Below are the code and all the weights of a small trained network. Each question names an input and a target symbol and asks about switching units off, where a switched-off unit gives its printed mean instead of its output.

import numpy as np


def w(rows, s, z=0):
    codes = np.array(rows[::2]) - 128.0
    scale = np.full(codes.shape[1], s)
    scale[-1] = z or s
    return codes * scale


def norm(h):
    return h / np.sqrt((h * h).mean(-1, keepdims=True) + 1e-5)


def f(y):
    return y / 2 * (1 + np.tanh(0.7978845608 * (y + 0.044715 * y**3)))


def softmax(a):
    e = np.exp(a - a.max(-1, keepdims=True))
    return e / e.sum(-1, keepdims=True)


def log_softmax(a):
    a = a - a.max(-1, keepdims=True)
    return a - np.log(np.exp(a).sum(-1, keepdims=True))


def net(x, mask):
    ids = ['αβγεζηθμψω'.index(c) for c in x.split()]
    T = len(ids)
    res = E[ids] + P[:T]
    u = 0
    for l in range(2):
        r = norm(res)
        for j in range(3):
            rows = slice(2 * j, 2 * j + 2)
            q, k, v = (r @ M[l][rows].T for M in (Q, K, V))
            z = softmax(np.where(np.tri(T) > 0, q @ k.T / 2**0.5, -1e9)) @ v
            o = O[l][rows]
            res = res + np.where(mask[u + j], z, o[:, -1]) @ o[:, :-1]
        u += 3
        y = f(norm(res) @ A[l][:, :-1].T + A[l][:, -1])
        res = res + np.where(mask[u : u + 8], y, B[l][:, -1]) @ B[l][:, :-1]
        u += 8
    return log_softmax(norm(res)[-1] @ U[:, :-1].T + U[:, -1])


Q, K, V, O, A, B = {}, {}, {}, {}, {}, {}
E = w([
[195,109,190,122,103,216,133,148,146],'α',
[69,192,160,77,195,154,179,122,105],'β',
[144,235,100,119,173,199,135,169,117],'γ',
[112,228,181,131,189,82,97,126,127],'ε',
[166,107,169,83,229,102,148,108,106],'ζ',
[197,216,137,144,113,183,102,172,128],'η',
[192,96,247,129,95,123,144,122,150],'θ',
[94,124,149,137,103,128,92,98,7],'μ',
[124,253,121,123,195,147,111,155,113],'ψ',
[182,129,241,120,126,63,139,107,132],'ω',
],0.03)
P = w([
[146,159,99,7,113,96,102,219,209],'0',
[150,170,137,42,134,135,91,143,176],'1',
[149,175,154,67,143,145,104,127,154],'2',
[150,176,164,90,147,149,116,122,139],'3',
[150,172,169,114,153,153,130,124,131],'4',
[150,170,169,138,156,151,144,125,122],'5',
[148,162,173,161,160,150,154,130,115],'6',
[148,158,175,187,164,146,160,137,105],'7',
[146,149,177,213,167,144,166,144,95],'8',
[139,138,183,240,170,146,163,153,74],'9',
],0.021)
Q[0] = w([
[136,133,125,126,135,137,130,118,162],'0.h1',
[108,104,80,100,88,106,115,94,137],'0.h1',
[81,199,193,117,87,127,115,175,151],'0.h2',
[211,161,168,173,92,111,93,122,138],'0.h2',
[132,148,88,107,99,86,125,140,253],'0.h3',
[93,89,91,135,135,135,156,109,144],'0.h3',
],0.014)
K[0] = w([
[132,136,143,153,144,140,150,163,100],'0.h1',
[138,132,123,129,145,134,127,110,189],'0.h1',
[79,190,195,197,112,126,139,172,171],'0.h2',
[189,116,142,241,126,136,132,138,93],'0.h2',
[113,111,97,6,92,128,57,102,141],'0.h3',
[118,112,89,62,85,96,94,147,180],'0.h3',
],0.014)
V[0] = w([
[208,217,178,132,231,167,176,157,254],'0.h1',
[133,146,151,143,123,95,107,47,183],'0.h1',
[123,156,90,206,91,94,152,88,116],'0.h2',
[125,129,155,197,81,128,20,113,192],'0.h2',
[72,83,125,51,169,194,222,145,84],'0.h3',
[103,98,148,156,99,222,156,101,164],'0.h3',
],0.009)
O[0] = w([
[100,147,104,211,97,119,134,47,251,246],'0.h1',
[138,176,144,149,134,165,111,139,145,120],'0.h1',
[113,59,167,104,167,169,111,196,88,48],'0.h2',
[138,122,105,74,159,97,173,181,124,123],'0.h2',
[120,186,191,132,68,55,91,241,127,126],'0.h3',
[205,146,95,159,176,80,67,94,109,116],'0.h3',
],0.011)
A[0] = w([
[176,157,143,132,120,78,85,133,88,41],'0.n1',
[170,101,150,109,91,187,132,151,56,121],'0.n2',
[96,93,89,77,83,110,125,164,113,153],'0.n3',
[48,164,24,206,61,114,93,105,124,113],'0.n4',
[136,73,133,110,136,114,5,112,80,2],'0.n5',
[104,164,124,102,131,98,160,152,177,16],'0.n6',
[111,87,123,112,119,166,59,81,78,140],'0.n7',
[91,132,119,128,224,73,117,94,190,3],'0.n8',
],0.015,0.0051)
B[0] = w([
[96,119,148,136,131,99,74,181,104,164],'0.n1',
[5,188,173,126,100,113,177,101,113,250],'0.n2',
[201,51,142,53,146,188,75,145,141,122],'0.n3',
[131,84,177,139,178,194,68,157,114,255],'0.n4',
[95,177,64,194,90,93,103,76,119,134],'0.n5',
[122,107,46,107,149,101,143,106,88,191],'0.n6',
[94,176,99,144,222,125,124,72,153,141],'0.n7',
[80,192,188,99,96,70,173,196,79,237],'0.n8',
],0.014,0.0058)
Q[1] = w([
[244,81,7,180,75,236,69,171,234],'1.h1',
[51,203,92,110,244,225,46,216,104],'1.h1',
[108,105,106,70,62,148,172,174,153],'1.h2',
[67,159,151,164,127,159,157,122,96],'1.h2',
[116,113,127,160,116,126,86,141,113],'1.h3',
[116,125,117,120,108,137,93,112,156],'1.h3',
],0.017)
K[1] = w([
[250,99,118,132,116,224,83,167,245],'1.h1',
[75,205,77,117,242,201,59,183,75],'1.h1',
[118,130,139,39,152,125,82,106,147],'1.h2',
[133,129,160,199,168,128,180,171,103],'1.h2',
[119,122,135,117,129,125,93,102,124],'1.h3',
[123,127,117,141,152,107,119,106,145],'1.h3',
],0.021)
V[1] = w([
[129,170,190,55,113,98,178,191,124],'1.h1',
[146,84,193,205,171,191,114,155,53],'1.h1',
[113,209,61,147,33,250,152,130,110],'1.h2',
[67,63,175,190,1,201,172,121,152],'1.h2',
[157,99,159,165,133,154,159,169,61],'1.h3',
[128,129,137,82,191,141,125,56,132],'1.h3',
],0.013)
O[1] = w([
[169,50,56,144,142,154,80,95,174,222],'1.h1',
[164,90,90,63,85,110,151,125,203,51],'1.h1',
[130,9,146,137,146,38,115,80,148,190],'1.h2',
[144,148,45,91,187,136,65,135,86,155],'1.h2',
[125,179,201,161,188,110,63,77,169,2],'1.h3',
[161,125,125,162,117,98,136,171,124,162],'1.h3',
],0.014,0.0094)
A[1] = w([
[152,172,105,82,175,157,123,84,106,2],'1.n1',
[99,142,5,74,42,78,196,135,196,117],'1.n2',
[162,143,94,82,186,90,84,105,97,92],'1.n3',
[123,99,85,204,138,154,143,110,143,55],'1.n4',
[152,108,146,118,136,100,81,168,130,134],'1.n5',
[160,156,126,158,92,129,155,150,99,121],'1.n6',
[136,93,52,35,85,84,164,180,118,43],'1.n7',
[120,143,94,106,99,33,150,131,189,115],'1.n8',
],0.022,0.0097)
B[1] = w([
[112,102,92,125,127,172,85,129,77,137],'1.n1',
[136,171,117,65,160,137,108,220,254,236],'1.n2',
[187,164,140,126,120,86,149,124,171,144],'1.n3',
[67,162,160,161,117,117,119,84,72,249],'1.n4',
[105,132,86,163,121,124,122,140,116,147],'1.n5',
[79,121,147,131,145,125,114,121,107,209],'1.n6',
[108,90,60,66,42,79,202,124,85,139],'1.n7',
[132,143,104,91,150,155,107,183,158,193],'1.n8',
],0.032,0.012)
U = w([
[116,157,174,91,102,151,133,205,154,176],'α',
[81,143,130,197,95,111,108,128,80,131],'β',
[115,75,80,94,177,216,127,86,108,131],'γ',
[92,6,161,121,161,144,148,97,169,80],'ε',
[147,72,118,98,222,95,149,41,165,147],'ζ',
[121,96,99,86,78,103,176,135,103,197],'η',
[189,180,90,108,125,148,103,109,91,73],'θ',
[142,102,124,120,142,222,244,59,171,138],'μ',
[101,14,118,141,180,75,71,130,139,70],'ψ',
[179,161,124,171,96,39,129,157,123,4],'ω',
],0.013,0.0042)

Each question gives the input, a string of symbols that net reads in full, and the target symbol t.
The units are the heads (2 rows each of Q, K, V and O) and the neurons (one row each of A and B). Each row of codes is followed by its name. A weight is (code - 128) times the scale printed after its matrix; where a second scale follows, it is the last column's (O, A, B and U).
mask holds one flag per unit, layer by layer, with each layer's heads first. A switched-off unit (its flag False) gives its mean, the last column of its rows in O or B, instead of its output. The means were averaged over made-up inputs and are rounded, as every weight is.
A unit's drop is (log p(t) with every unit on - log p(t) with that unit switched off) / (log p(t) with every unit on - log p(t) with every unit switched off).
The circuit of an input: a set's keep is (log p(t) with only the set's units on - log p(t) with every unit switched off) / (log p(t) with every unit on - log p(t) with every unit switched off). Starting from the 12 units with the biggest drops (on a tie, the unit counted first), units are removed one at a time, each time the one whose removal leaves the highest keep (on an exact tie, the one counted first), for as long as the keep stays at least 0.8.
units of the circuit, in order: the units of the circuit, biggest drop first
k most important neurons: the k neurons with the biggest drops, biggest first
top k neurons in layer l: the k neurons of layer l with the biggest drops, biggest first
input γ β η ω α β β μ ω γ, target γ: units of the circuit, in order => 1.h3, 0.h1, 1.h1, 1.n1
input ψ θ η μ θ ψ, target θ: 3 most important neurons => 1.n3, 1.n1, 0.n2
input β η μ ω ψ, target γ: top 3 neurons in layer 1 => 1.n2, 1.n1, 1.n4
input β ω ψ γ ζ γ α α μ ω, target η: 2 most important neurons => 0.n2, 1.n7
input ω η ω β θ ψ μ ψ, target η: 2 most important neurons => 1.n7, 0.n7
input ψ α ε α ω γ ω ε, target β: units of the circuit, in order => 1.n2
input ε μ ζ γ β, target ψ: top 3 neurons in layer 1 => 1.n4, 1.n2, 1.n5
input θ β α μ ζ β ε ζ ε α, target μ: 4 most important neurons => 0.n2, 1.n2, 1.n4, 1.n6
input α θ μ, target θ: 2 most important neurons => 1.n3, 0.n7
input θ ζ α β α θ γ α μ, target ω: units of the circuit, in order => 1.n3, 1.h2
input β η ω ω ε θ θ, target β: top 2 neurons in layer 1 => 1.n2, 1.n6
input θ η α β β, target β: units of the circuit, in order => 1.n2, 0.h3
input θ η η μ ψ β, target ε: top 3 neurons in layer 1 => 1.n2, 1.n4, 1.n8
input θ ψ η α μ ω γ ω γ, target γ: units of the circuit, in order => 0.h1, 1.h3, 1.n1, 1.h1
input ε η α θ α ψ ω μ, target γ: most important neuron => 0.n7
input μ ω ψ α ω γ ω ω γ η, target ψ: top 2 neurons in layer 1 => 1.n4, 1.n2
input μ η θ, target ζ: top 3 neurons in layer 1 => 1.n3, 1.n2, 1.n4
input θ μ θ η η ε θ η, target θ: top 3 neurons in layer 1 => 1.n3, 1.n1, 1.n2
input μ ω θ α ε β ε β, target μ: 2 most important neurons => 1.n2, 0.n3
input θ ε η η β α μ ω ζ, target γ: top 3 neurons in layer 0 => 0.n4, 0.n2, 0.n8
input ζ ω γ α ζ, target β: top neuron in layer 0 => 0.n6
input ζ μ α ψ, target ω: 2 most important neurons => 1.n3, 0.n2
input μ ε θ η ω θ γ γ, target ψ: 4 most important neurons => 1.n4, 0.n8, 1.n2, 0.n3
input α ψ η γ θ μ α, target η: 3 most important neurons => 0.n2, 0.n4, 1.n7
input β β η ζ η ζ μ ε β η, target β: 4 most important neurons => 1.n2, 0.n2, 0.n1, 1.n5
input θ γ η α μ η η, target ζ: 4 most important neurons => 0.n2, 0.n4, 1.n2, 1.n4
input θ ψ θ ω γ ζ α γ μ, target ψ: 3 most important neurons => 0.n4, 1.n4, 1.n2
input ζ ψ ω γ θ θ, target β: 2 most important neurons => 1.n2, 0.n8
input ψ μ ζ η ζ θ η ε, target ζ: top 2 neurons in layer 1 => 1.n2, 1.n4
